Below are the code and all the weights of a small trained network. Each question names an input and a target symbol and asks about switching units off, where a switched-off unit gives its printed mean instead of its output.

import numpy as np


def w(rows, s, z=0):
    codes = np.array(rows[::2]) - 128.0
    scale = np.full(codes.shape[1], s)
    scale[-1] = z or s
    return codes * scale


def f(y):
    return y / 2 * (1 + np.tanh(0.7978845608 * (y + 0.044715 * y**3)))


def softmax(a):
    e = np.exp(a - a.max(-1, keepdims=True))
    return e / e.sum(-1, keepdims=True)


def log_softmax(a):
    a = a - a.max(-1, keepdims=True)
    return a - np.log(np.exp(a).sum(-1, keepdims=True))


def net(x, mask):
    ids = ['αβδηφψ'.index(c) for c in x.split()]
    T = len(ids)
    res = E[ids] + P[:T]
    u = 0
    for l in range(2):
        q, k, v = (res @ M[l].T for M in (Q, K, V))
        z = softmax(np.where(np.tri(T) > 0, q @ k.T / 2**0.5, -1e9)) @ v
        res = res + np.where(mask[u], z, O[l][:, -1]) @ O[l][:, :-1]
        u += 1
        y = f(res @ A[l][:, :-1].T + A[l][:, -1])
        res = res + np.where(mask[u : u + 16], y, B[l][:, -1]) @ B[l][:, :-1]
        u += 16
    return log_softmax(res[-1] @ U[:, :-1].T + U[:, -1])


Q, K, V, O, A, B = {}, {}, {}, {}, {}, {}
E = w([
[106,149,178,155,89,102,159,188,110,123],'α',
[176,109,123,77,135,95,98,149,122,253],'β',
[140,157,112,161,63,183,133,132,116,152],'δ',
[119,122,110,82,44,237,192,53,128,210],'η',
[101,106,139,181,190,165,189,129,147,154],'φ',
[153,94,52,129,118,179,31,226,134,188],'ψ',
],0.014)
P = w([
[105,82,116,85,154,119,96,104,2,97],'0',
[55,197,64,135,131,71,100,87,126,201],'1',
[122,155,161,218,99,89,42,33,134,174],'2',
[140,224,177,77,181,180,118,112,159,116],'3',
[94,166,67,120,119,102,195,97,119,175],'4',
[133,74,158,200,85,103,51,83,171,208],'5',
[187,182,171,63,172,165,141,156,189,137],'6',
[120,154,27,141,104,86,207,87,202,117],'7',
[161,53,144,205,88,125,86,77,226,182],'8',
[185,146,146,84,154,210,160,208,223,102],'9',
[145,116,14,143,103,92,234,118,239,111],'10',
[142,34,166,248,86,122,111,122,203,192],'11',
[219,148,178,118,188,169,205,202,253,103],'12',
[53,128,66,137,131,101,234,129,148,113],'13',
],0.0088)
Q[0] = w([
[84,164,47,153,100,89,179,157,160,186],'0.h1',
[109,70,175,254,44,116,85,104,173,238],'0.h1',
],0.024)
K[0] = w([
[84,109,219,199,130,65,213,192,195,141],'0.h1',
[252,60,79,118,108,182,216,203,254,107],'0.h1',
],0.018)
V[0] = w([
[160,155,78,104,135,27,24,189,98,106],'0.h1',
[127,131,42,197,254,196,112,117,106,159],'0.h1',
],0.0094)
O[0] = w([
[152,2,146,96,93,202,225,178,162,154,2],'0.h1',
[79,105,79,246,180,212,128,161,231,62,97],'0.h1',
],0.0063,0.0017)
A[0] = w([
[103,141,116,124,159,130,95,148,150,177,95],'0.n1',
[172,169,145,92,126,190,103,102,174,105,56],'0.n2',
[99,157,82,50,144,111,168,148,114,128,235],'0.n3',
[150,55,96,124,192,121,126,51,48,85,111],'0.n4',
[108,72,94,127,78,110,108,137,73,139,62],'0.n5',
[145,198,166,77,157,160,132,148,128,92,211],'0.n6',
[181,151,135,143,156,73,108,108,88,75,52],'0.n7',
[96,139,147,106,199,143,131,149,164,78,76],'0.n8',
[175,77,181,174,92,94,88,120,81,109,152],'0.n9',
[125,76,91,85,117,139,129,145,83,29,4],'0.n10',
[142,71,169,157,115,148,152,92,96,101,165],'0.n11',
[112,148,80,173,160,130,136,114,121,125,88],'0.n12',
[135,7,189,118,149,65,125,77,67,107,51],'0.n13',
[90,125,62,77,126,147,137,184,133,95,62],'0.n14',
[130,113,82,156,137,86,151,74,98,166,113],'0.n15',
[101,156,112,90,113,86,127,89,104,89,76],'0.n16',
],0.013,0.0024)
B[0] = w([
[103,91,136,151,91,174,161,126,148,54,214],'0.n1',
[150,112,164,153,151,60,104,201,103,124,163],'0.n2',
[128,119,124,240,133,84,57,160,148,86,255],'0.n3',
[117,59,98,128,223,148,86,83,56,106,126],'0.n4',
[163,96,110,116,83,102,185,141,94,81,185],'0.n5',
[170,47,80,148,159,157,112,158,179,152,214],'0.n6',
[103,58,147,121,83,80,170,176,105,179,141],'0.n7',
[171,117,127,102,67,95,63,139,73,158,167],'0.n8',
[130,195,148,129,152,245,90,89,144,107,182],'0.n9',
[203,182,98,102,79,161,155,113,138,47,120],'0.n10',
[82,169,125,166,133,131,94,207,121,103,160],'0.n11',
[95,98,156,96,160,117,200,155,142,114,204],'0.n12',
[78,95,183,29,142,109,243,147,186,92,144],'0.n13',
[159,176,161,129,151,77,196,54,123,192,166],'0.n14',
[88,109,114,167,129,124,183,108,166,170,195],'0.n15',
[218,80,89,178,125,168,203,124,74,184,176],'0.n16',
],0.012,0.0047)
Q[1] = w([
[29,166,137,223,3,132,213,80,159,131],'1.h1',
[200,129,190,159,178,103,64,149,204,184],'1.h1',
],0.022)
K[1] = w([
[169,160,166,133,131,80,84,254,223,208],'1.h1',
[167,122,114,106,156,155,172,143,62,99],'1.h1',
],0.024)
V[1] = w([
[9,3,223,45,178,51,67,180,134,54],'1.h1',
[243,156,220,125,43,115,194,190,173,2],'1.h1',
],0.006)
O[1] = w([
[137,178,171,145,200,121,138,192,97,136,183],'1.h1',
[75,196,2,36,210,152,91,101,88,194,254],'1.h1',
],0.0064,0.0091)
A[1] = w([
[193,108,100,156,187,102,105,97,136,186,73],'1.n1',
[171,217,162,74,133,167,60,163,103,115,139],'1.n2',
[222,80,89,147,63,152,70,96,59,132,149],'1.n3',
[165,59,172,96,141,76,192,178,188,202,176],'1.n4',
[193,129,218,105,79,132,124,90,113,122,4],'1.n5',
[144,65,115,127,186,91,76,162,76,113,108],'1.n6',
[110,69,93,2,108,103,137,73,124,161,86],'1.n7',
[186,214,120,43,87,146,117,90,52,118,129],'1.n8',
[152,86,65,138,107,131,105,223,172,107,189],'1.n9',
[104,171,147,70,187,65,148,69,139,161,59],'1.n10',
[166,165,80,188,65,169,69,35,142,165,96],'1.n11',
[71,202,193,92,16,47,162,156,105,249,125],'1.n12',
[149,211,178,88,168,190,80,41,154,136,115],'1.n13',
[117,149,159,135,81,53,77,111,170,48,52],'1.n14',
[68,210,134,141,191,83,147,72,180,110,94],'1.n15',
[143,99,160,167,94,86,181,158,145,117,133],'1.n16',
],0.0099,0.004)
B[1] = w([
[57,77,155,79,119,139,160,147,103,78,204],'1.n1',
[167,105,116,147,109,116,224,119,187,73,199],'1.n2',
[26,147,78,160,174,148,145,162,179,131,194],'1.n3',
[107,154,100,223,115,165,118,129,133,100,209],'1.n4',
[119,96,135,72,148,91,170,85,141,144,149],'1.n5',
[181,147,153,120,59,124,150,74,162,146,187],'1.n6',
[159,138,101,194,131,74,190,148,132,106,178],'1.n7',
[109,94,149,90,97,154,33,102,131,184,179],'1.n8',
[97,126,106,108,104,134,88,86,72,122,246],'1.n9',
[143,152,158,114,79,171,72,122,150,111,174],'1.n10',
[196,141,211,122,146,85,89,144,79,112,195],'1.n11',
[125,105,3,81,139,105,120,140,125,102,186],'1.n12',
[193,144,180,126,138,129,158,155,90,132,176],'1.n13',
[95,116,139,154,179,108,197,127,144,162,142],'1.n14',
[104,94,206,116,170,76,98,101,139,167,184],'1.n15',
[170,161,179,29,171,105,84,117,99,164,222],'1.n16',
],0.011,0.013)
U = w([
[85,83,123,27,119,183,126,140,169,161,117],'α',
[91,114,102,169,129,174,187,174,189,126,98],'β',
[139,118,158,151,128,144,82,138,106,158,7],'δ',
[100,96,60,103,150,69,111,173,79,181,211],'η',
[14,81,142,128,194,134,124,128,196,188,34],'φ',
[41,85,127,146,93,253,27,164,137,122,130],'ψ',
],0.0036,0.0018)

Each question gives the input, a string of symbols that net reads in full, and the target symbol t.
The units are the heads (2 rows each of Q, K, V and O) and the neurons (one row each of A and B). Each row of codes is followed by its name. A weight is (code - 128) times the scale printed after its matrix; where a second scale follows, it is the last column's (O, A, B and U).
mask holds one flag per unit, layer by layer, with each layer's heads first. A switched-off unit (its flag False) gives its mean, the last column of its rows in O or B, instead of its output. The means were averaged over made-up inputs and are rounded, as every weight is.
A unit's drop is (log p(t) with every unit on - log p(t) with that unit switched off) / (log p(t) with every unit on - log p(t) with every unit switched off).
The circuit of an input: a set's keep is (log p(t) with only the set's units on - log p(t) with every unit switched off) / (log p(t) with every unit on - log p(t) with every unit switched off). Starting from the 12 units with the biggest drops (on a tie, the unit counted first), units are removed one at a time, each time the one whose removal leaves the highest keep (on an exact tie, the one counted first), for as long as the keep stays at least 0.8.
units of the circuit, in order: the units of the circuit, biggest drop first
unit that matters most: the unit with the biggest drop
top k neurons: the k neurons with the biggest drops, biggest first
k most important neurons of layer l: the k neurons of layer l with the biggest drops, biggest first
input α β α ψ φ φ, target ψ: units of the circuit, in order : [0.h1, 1.n9, 0.n14, 0.n11]
input β α α α β φ, target φ: units of the circuit, in order : [0.n12, 1.n15, 0.h1]
input ψ φ α η δ η α η α, target η: units of the circuit, in order : [0.n7, 0.h1, 1.n12]
input α α ψ ψ α ψ α α α α δ α, target δ: top 2 neurons : [0.n9, 1.n13]
input ψ ψ ψ ψ α ψ ψ ψ β, target ψ: units of the circuit, in order : [0.h1, 1.n9, 1.n4]
input ψ φ η α δ ψ α α β α η α δ, target η: top 2 neurons : [0.n10, 1.n7]
input α α δ φ α α ψ α β, target ψ: top 3 neurons : [0.n1, 0.n6, 0.n2]
input δ δ ψ ψ α φ β δ, target φ: units of the circuit, in order : [0.h1, 1.n15, 0.n12]
input δ β α α δ ψ η α φ ψ ψ, target φ: units of the circuit, in order : [0.h1, 1.n15, 0.n14, 0.n12]
input η φ α η α φ α α β δ α δ, target δ: top 2 neurons : [0.n9, 1.n11]
input φ β φ δ α ψ α φ α φ η α, target φ: units of the circuit, in order : [0.h1, 1.n15, 0.n16, 1.n14]
input δ α η φ ψ α α, target ψ: most important neuron of layer 0 : [0.n6]
input ψ α α α α η φ α φ α φ α α, target η: top 3 neurons : [0.n10, 1.n7, 0.n14]
input ψ α δ ψ δ ψ β α β, target β: top 4 neurons : [0.n13, 0.n3, 1.n7, 1.n4]
input α η ψ α α α η α α α, target α: top 3 neurons : [0.n13, 0.n10, 0.n5]
input ψ ψ η α α η α α ψ α β α, target β: 2 most important neurons of layer 1 : [1.n2, 1.n16]
input α φ β, target φ: top 4 neurons : [0.n12, 1.n15, 0.n16, 0.n6]
input δ φ α α φ ψ δ φ, target φ: most important neuron of layer 0 : [0.n12]
input η ψ ψ α η δ δ ψ β α, target φ: top 2 neurons : [1.n14, 0.n16]
input δ δ α φ, target ψ: top 2 neurons : [0.n6, 0.n4]
input φ β α ψ η α α δ β, target δ: top 4 neurons : [0.n9, 1.n11, 0.n12, 1.n13]
input α β ψ ψ α α φ α δ δ, target α: 2 most important neurons of layer 1 : [1.n2, 1.n1]
input β α φ α φ φ α ψ ψ ψ, target β: 3 most important neurons of layer 0 : [0.n13, 0.n4, 0.n14]
input ψ α ψ φ ψ δ ψ β ψ ψ, target η: 3 most important neurons of layer 0 : [0.n10, 0.n14, 0.n5]
input α ψ β φ α δ η η ψ, target ψ: unit that matters most : 0.n1
input β δ α α β α α φ ψ α δ β ψ, target β: top 4 neurons : [0.n13, 1.n2, 0.n4, 1.n16]
input δ α β α η α α φ β δ α β, target δ: top neuron : [0.n9]
input δ η α β α α η, target ψ: 2 most important neurons of layer 0 : [0.n6, 0.n3]
input φ ψ α δ β δ η, target δ: 3 most important neurons of layer 0 : [0.n4, 0.n2, 0.n6]
